Below is a small trained network, with its code and all its weights. Each question gives an input and a class and asks what happens when units are switched off, that is, made to give their printed mean instead of their output.

import numpy as np


def w(rows, s, z=0):
    codes = np.array(rows[::2]) - 128.0
    scale = np.full(codes.shape[1], s)
    scale[-1] = z or s
    return codes * scale


def norm(h):
    return h / np.sqrt((h * h).mean(-1, keepdims=True) + 1e-5)


def f(y):
    return y / 2 * (1 + np.tanh(0.7978845608 * (y + 0.044715 * y**3)))


def log_softmax(a):
    a = a - a.max(-1, keepdims=True)
    return a - np.log(np.exp(a).sum(-1, keepdims=True))


def net(x, mask):
    res = np.array(x, float).reshape(1, 7) / 4 @ E
    u = 0
    for l in range(2):
        y = f(norm(res) @ A[l][:, :-1].T + A[l][:, -1])
        res = res + np.where(mask[u : u + 9], y, B[l][:, -1]) @ B[l][:, :-1]
        u += 9
    return log_softmax(norm(res)[-1] @ U[:, :-1].T + U[:, -1])


A, B = {}, {}
E = w([
[53,8,120,173,98,108,91],'x0',
[82,116,75,152,144,252,143],'x1',
[191,127,165,3,252,125,115],'x2',
[129,173,195,137,78,149,165],'x3',
[70,64,188,61,90,193,186],'x4',
[53,114,46,70,88,155,96],'x5',
[108,147,129,66,117,113,193],'x6',
],0.0063)
A[0] = w([
[155,12,169,131,196,97,131,82],'0.n0',
[57,72,126,209,73,125,83,106],'0.n1',
[181,196,167,180,93,130,184,136],'0.n2',
[99,124,110,56,50,69,84,106],'0.n3',
[28,92,94,100,78,156,180,75],'0.n4',
[161,56,198,104,155,137,114,3],'0.n5',
[195,169,255,163,120,150,215,37],'0.n6',
[170,147,118,116,168,190,117,62],'0.n7',
[103,69,203,84,137,143,164,185],'0.n8',
],0.0097,0.0044)
B[0] = w([
[78,204,110,130,160,91,87,202],'0.n0',
[179,67,58,122,85,196,158,253],'0.n1',
[2,115,134,41,146,89,59,222],'0.n2',
[34,158,139,115,172,111,93,171],'0.n3',
[109,66,124,150,50,195,144,206],'0.n4',
[96,167,110,99,142,94,72,152],'0.n5',
[43,108,194,132,118,98,48,236],'0.n6',
[169,144,200,141,131,125,182,149],'0.n7',
[57,157,110,69,93,97,60,218],'0.n8',
],0.0096,0.0057)
A[1] = w([
[130,63,100,208,197,232,104,52],'1.n0',
[162,101,124,236,110,11,89,144],'1.n1',
[201,103,184,131,72,109,187,4],'1.n2',
[154,114,63,163,152,254,128,79],'1.n3',
[126,98,31,225,89,28,79,146],'1.n4',
[98,23,157,209,42,95,138,158],'1.n5',
[147,137,78,133,112,168,137,17],'1.n6',
[146,145,88,68,204,93,99,130],'1.n7',
[121,72,148,172,100,126,126,95],'1.n8',
],0.0068,0.0031)
B[1] = w([
[147,124,254,106,155,122,172,177],'1.n0',
[18,121,139,69,69,116,113,189],'1.n1',
[142,150,197,94,157,141,97,100],'1.n2',
[142,124,206,95,158,125,116,198],'1.n3',
[15,116,188,49,93,157,98,252],'1.n4',
[177,76,84,169,61,169,181,243],'1.n5',
[138,111,168,114,131,112,119,121],'1.n6',
[146,150,134,222,88,84,145,231],'1.n7',
[128,140,129,113,140,200,147,143],'1.n8',
],0.0081,0.0042)
U = w([
[234,176,29,154,174,84,162,9],'0',
[229,121,161,168,185,194,197,1],'1',
[49,170,147,94,167,72,46,230],'2',
[93,8,97,120,42,233,147,224],'3',
],0.012,0.0028)

Each question gives the input, the list of numbers given to net, and the class t.
The units are the neurons (one row each of A and B). Each row of codes is followed by its name. A weight is (code - 128) times the scale printed after its matrix; where a second scale follows, it is the last column's (A, B and U).
mask holds one flag per neuron, layer by layer. A switched-off neuron (its flag False) gives its mean, the last column of its row in B, instead of its output. The means were averaged over made-up inputs and are rounded, as every weight is.
A unit's drop is (log p(t) with every unit on - log p(t) with that unit switched off) / (log p(t) with every unit on - log p(t) with every unit switched off).
The circuit of an input: a set's keep is (log p(t) with only the set's units on - log p(t) with every unit switched off) / (log p(t) with every unit on - log p(t) with every unit switched off). Starting from the 12 units with the biggest drops (on a tie, the unit counted first), units are removed one at a time, each time the one whose removal leaves the highest keep (on an exact tie, the one counted first), for as long as the keep stays at least 0.8.
circuit, biggest first: the units of the circuit, biggest drop first
k most important neurons: the k neurons with the biggest drops, biggest first
top k neurons in layer l: the k neurons of layer l with the biggest drops, biggest first
drop when u is switched off: that unit's drop, to one decimal
input [4,-4,0,-1,-5,8,-3], class 3: circuit, biggest first : [0.n1]
input [-8,4,2,4,-4,6,6], class 0: circuit, biggest first : [0.n6; 1.n4; 0.n8]
input [5,-2,-2,-1,4,-7,2], class 2: 2 most important neurons : [0.n0; 0.n8]
input [-8,5,5,4,-2,4,4], class 1: circuit, biggest first : [0.n7; 0.n8; 1.n4]
input [4,-1,0,4,-5,0,4], class 3: 2 most important neurons : [0.n0; 0.n1]
input [-3,8,8,-8,-5,7,6], class 1: top 3 neurons in layer 0 : [0.n8; 0.n2; 0.n0]
input [1,-5,-2,6,-5,6,-7], class 3: 2 most important neurons : [0.n1; 0.n0]
input [-8,4,-6,-5,-1,-1,-2], class 2: 2 most important neurons : [0.n2; 1.n5]
input [-3,5,5,7,3,2,-3], class 2: 2 most important neurons : [0.n1; 1.n5]
input [7,-5,2,-5,7,0,3], class 2: top 2 neurons in layer 0 : [0.n0; 0.n8]
input [1,6,1,7,-3,-7,-6], class 2: drop when 0.n2 is switched off : 0.4
input [-7,6,-2,-7,3,-4,-3], class 1: drop when 1.n7 is switched off : 0.0
input [-7,8,-5,2,-3,-8,-1], class 2: drop when 0.n2 is switched off : 0.1
input [-2,7,4,-3,-7,-8,0], class 0: drop when 0.n1 is switched off : 0.2
input [8,-8,-4,-7,-7,8,0], class 3: top neuron in layer 0 : [0.n1]
